Below are the code and all the weights of a small trained network. Each question names an input and a class and asks about switching units off, where a switched-off unit gives its printed mean instead of its output.

import numpy as np


def w(rows, s, z=0):
    codes = np.array(rows[::2]) - 128.0
    scale = np.full(codes.shape[1], s)
    scale[-1] = z or s
    return codes * scale


def f(y):
    return np.maximum(y, 0)


def log_softmax(a):
    a = a - a.max(-1, keepdims=True)
    return a - np.log(np.exp(a).sum(-1, keepdims=True))


def net(x, mask):
    res = np.array(x, float).reshape(1, 5) / 4 @ E
    y = f(res @ A[0][:, :-1].T + A[0][:, -1])
    res = res + np.where(mask, y, B[0][:, -1]) @ B[0][:, :-1]
    return log_softmax(res[-1] @ U[:, :-1].T + U[:, -1])


A, B = {}, {}
E = w([
[33,110,119,159,94,110,242,181,44,139,126,76],'x0',
[146,39,128,88,117,114,102,174,93,185,184,183],'x1',
[151,134,19,201,246,222,149,124,85,174,108,158],'x2',
[130,119,129,131,138,119,125,134,130,126,119,122],'x3',
[131,129,120,135,122,127,112,131,115,113,134,126],'x4',
],0.013)
A[0] = w([
[163,134,168,64,103,95,60,94,208,84,144,142,228],'N0',
[150,32,121,96,116,127,112,164,98,179,183,171,137],'N1',
[181,139,109,145,172,169,88,108,150,155,118,157,134],'N2',
[124,161,134,153,143,126,154,100,160,80,92,95,226],'N3',
[55,103,161,107,61,80,170,148,117,103,137,86,150],'N4',
[184,128,118,138,165,168,107,100,141,139,115,170,155],'N5',
[97,122,100,177,155,145,171,131,58,154,125,120,52],'N6',
[128,202,138,147,124,122,144,99,131,97,85,107,253],'N7',
[161,8,136,98,114,126,105,179,83,202,201,188,139],'N8',
[121,191,145,169,131,139,143,93,150,84,85,89,225],'N9',
[146,137,109,141,162,155,102,100,132,130,121,131,171],'N10',
[128,119,91,157,173,149,152,149,116,137,115,144,104],'N11',
],0.011,0.0066)
B[0] = w([
[120,48,118,83,197,193,192,115,60,75,190,144,254],'N0',
[119,135,184,75,133,95,96,127,108,249,153,143,208],'N1',
[175,190,107,145,109,95,98,100,161,159,111,148,189],'N2',
[109,112,79,135,122,139,132,119,138,85,92,124,195],'N3',
[57,162,152,157,62,89,82,179,152,119,92,69,239],'N4',
[177,159,118,142,149,118,83,86,163,146,96,149,186],'N5',
[115,59,132,80,173,171,179,113,85,111,179,135,190],'N6',
[119,131,70,143,105,158,135,157,141,63,78,122,203],'N7',
[107,125,183,61,121,95,100,106,117,222,160,155,233],'N8',
[141,109,77,153,139,170,142,132,149,89,101,104,207],'N9',
[159,149,114,137,163,149,117,111,153,122,110,134,170],'N10',
[153,123,105,102,160,141,120,85,105,135,148,156,174],'N11',
],0.012,0.021)
U = w([
[129,32,86,130,170,209,254,126,95,69,123,133,180],'0',
[120,35,166,91,174,160,165,109,43,146,193,152,155],'1',
[168,193,104,226,143,152,91,111,217,116,71,129,176],'2',
[160,213,138,121,135,57,53,100,162,170,124,175,7],'3',
[85,162,115,190,53,106,118,185,183,86,64,91,184],'4',
[91,168,188,122,57,59,69,176,141,160,115,100,21],'5',
],0.01,0.0015)

Each question gives the input, the list of numbers given to net, and the class t.
The units are the neurons (one row each of A and B). Each row of codes is followed by its name. A weight is (code - 128) times the scale printed after its matrix; where a second scale follows, it is the last column's (A, B and U).
mask holds one flag per neuron, in row order. A switched-off neuron (its flag False) gives its mean, the last column of its row in B, instead of its output. The means were averaged over made-up inputs and are rounded, as every weight is.
A unit's drop is (log p(t) with every unit on - log p(t) with that unit switched off) / (log p(t) with every unit on - log p(t) with every unit switched off).
The circuit of an input: a set's keep is (log p(t) with only the set's units on - log p(t) with every unit switched off) / (log p(t) with every unit on - log p(t) with every unit switched off). Starting from all 12 units, units are removed one at a time, each time the one whose removal leaves the highest keep (on an exact tie, the one counted first), for as long as the keep stays at least 0.8.
circuit, biggest first: the units of the circuit, biggest drop first
top k neurons: the k neurons with the biggest drops, biggest first
drop when u is switched off: that unit's drop, to one decimal
input [-5,3,1,1,-7], class 3: circuit, biggest first => [N2]
input [2,-1,-6,8,-7], class 4: circuit, biggest first => [N4; N8]
input [8,-8,0,6,4], class 4: top 2 neurons => [N0; N4]
input [6,-8,0,3,8], class 4: top 2 neurons => [N0; N4]
input [0,-4,-1,-5,-3], class 0: top 3 neurons => [N4; N2; N5]
input [-1,0,-8,7,5], class 0: top 2 neurons => [N0; N8]
input [-8,0,-2,2,1], class 0: top 3 neurons => [N0; N8; N1]
input [0,-7,5,-7,1], class 2: top 2 neurons => [N0; N2]
input [-3,0,8,-5,-3], class 2: top 2 neurons => [N8; N1]
input [1,2,-5,4,-8], class 5: top 2 neurons => [N4; N6]
input [-1,-8,8,-1,-3], class 2: top 2 neurons => [N0; N2]
input [0,-3,-4,4,7], class 0: top 2 neurons => [N0; N2]
input [-2,0,7,-2,-4], class 2: top 2 neurons => [N8; N1]
input [2,6,-5,3,-5], class 5: circuit, biggest first => [N4]
input [7,4,0,-8,-7], class 5: drop when N4 is switched off => 0.6
input [-6,-4,-3,-1,-2], class 0: drop when N0 is switched off => 0.6
input [-7,2,5,-2,-4], class 3: drop when N10 is switched off => 0.0
input [1,1,-7,8,8], class 5: drop when N11 is switched off => 0.1
